Below are the code and all the weights of a small trained network. Each question names an input and a target symbol and asks about switching units off, where a switched-off unit gives its printed mean instead of its output.

import numpy as np


def w(rows, s, z=0):
    codes = np.array(rows[::2]) - 128.0
    scale = np.full(codes.shape[1], s)
    scale[-1] = z or s
    return codes * scale


def f(y):
    return y / 2 * (1 + np.tanh(0.7978845608 * (y + 0.044715 * y**3)))


def softmax(a):
    e = np.exp(a - a.max(-1, keepdims=True))
    return e / e.sum(-1, keepdims=True)


def log_softmax(a):
    a = a - a.max(-1, keepdims=True)
    return a - np.log(np.exp(a).sum(-1, keepdims=True))


def net(x, mask):
    ids = ['γδηλμω'.index(c) for c in x.split()]
    T = len(ids)
    res = E[ids] + P[:T]
    q, k, v = (res @ M[0].T for M in (Q, K, V))
    z = softmax(np.where(np.tri(T) > 0, q @ k.T / 3**0.5, -1e9)) @ v
    res = res + np.where(mask[0], z, O[0][:, -1]) @ O[0][:, :-1]
    y = f(res @ A[0][:, :-1].T + A[0][:, -1])
    res = res + np.where(mask[1:9], y, B[0][:, -1]) @ B[0][:, :-1]
    return log_softmax(res[-1] @ U[:, :-1].T + U[:, -1])


Q, K, V, O, A, B = {}, {}, {}, {}, {}, {}
E = w([
[169,172,101,45,87],'γ',
[49,159,162,88,144],'δ',
[152,156,149,80,146],'η',
[212,95,86,185,171],'λ',
[174,207,123,215,115],'μ',
[250,92,236,128,126],'ω',
],0.015)
P = w([
[92,117,113,158,72],'0',
[142,141,137,163,210],'1',
[177,168,147,167,255],'2',
[225,214,104,169,231],'3',
[221,242,122,165,233],'4',
[244,225,125,160,165],'5',
[176,201,179,151,160],'6',
[154,178,165,107,130],'7',
[87,135,179,124,143],'8',
[80,157,134,84,122],'9',
],0.0057)
Q[0] = w([
[184,169,186,134,138],'H1',
[135,232,111,182,175],'H1',
[114,181,110,215,4],'H1',
],0.013)
K[0] = w([
[149,178,176,126,137],'H1',
[167,197,137,148,172],'H1',
[151,93,109,5,186],'H1',
],0.017)
V[0] = w([
[181,79,115,54,113],'H1',
[115,142,200,69,7],'H1',
[131,57,235,195,170],'H1',
],0.013)
O[0] = w([
[119,43,74,68,119,184],'H1',
[116,246,72,109,209,101],'H1',
[165,95,129,138,227,251],'H1',
],0.013,0.0031)
A[0] = w([
[141,171,126,176,166,95],'N1',
[114,30,144,89,90,170],'N2',
[63,107,133,194,140,92],'N3',
[102,114,99,81,119,32],'N4',
[135,185,136,126,90,73],'N5',
[158,177,113,105,129,68],'N6',
[3,104,189,125,149,250],'N7',
[138,179,180,163,79,164],'N8',
],0.013,0.0023)
B[0] = w([
[87,127,186,173,1,204],'N1',
[189,195,100,88,83,175],'N2',
[142,93,144,58,143,131],'N3',
[184,26,247,190,217,175],'N4',
[149,28,130,167,61,217],'N5',
[76,113,250,204,224,214],'N6',
[135,185,115,189,147,136],'N7',
[115,90,15,162,208,255],'N8',
],0.0083,0.0065)
U = w([
[97,254,142,226,77,135],'γ',
[143,218,110,143,190,177],'δ',
[140,231,124,117,39,158],'η',
[6,73,211,96,50,108],'λ',
[63,143,84,153,89,5],'μ',
[58,196,163,101,76,126],'ω',
],0.0054,0.0028)

Each question gives the input, a string of symbols that net reads in full, and the target symbol t.
The units are the heads (3 rows each of Q, K, V and O) and the neurons (one row each of A and B). Each row of codes is followed by its name. A weight is (code - 128) times the scale printed after its matrix; where a second scale follows, it is the last column's (O, A, B and U).
mask holds one flag per unit, heads first, then neurons. A switched-off unit (its flag False) gives its mean, the last column of its rows in O or B, instead of its output. The means were averaged over made-up inputs and are rounded, as every weight is.
A unit's drop is (log p(t) with every unit on - log p(t) with that unit switched off) / (log p(t) with every unit on - log p(t) with every unit switched off).
The circuit of an input: a set's keep is (log p(t) with only the set's units on - log p(t) with every unit switched off) / (log p(t) with every unit on - log p(t) with every unit switched off). Starting from all 9 units, units are removed one at a time, each time the one whose removal leaves the highest keep (on an exact tie, the one counted first), for as long as the keep stays at least 0.8.
circuit, biggest first: the units of the circuit, biggest drop first
top k neurons: the k neurons with the biggest drops, biggest first
drop of u: that unit's drop, to one decimal
input γ δ λ δ, target η: circuit, biggest first : N2, H1, N6
input λ λ γ η, target η: circuit, biggest first : H1, N2, N6
input γ δ ω ω γ λ γ λ η, target η: top 4 neurons : N2, N6, N8, N4
input μ δ γ, target γ: top 2 neurons : N1, N6
input μ η γ γ ω ω λ δ, target γ: circuit, biggest first : N7
input γ μ ω γ λ μ γ γ γ γ, target λ: top 2 neurons : N4, N5
input γ ω ω η γ ω δ, target δ: top 3 neurons : N7, N5, N1
input γ λ γ, target η: top 2 neurons : N2, N6
input γ γ γ γ γ ω γ γ ω, target δ: drop of N5 : 0.1
input γ ω γ γ γ γ μ γ γ δ, target γ: drop of N7 : 0.7
input ω γ ω γ γ ω ω γ, target δ: drop of N1 : 0.2
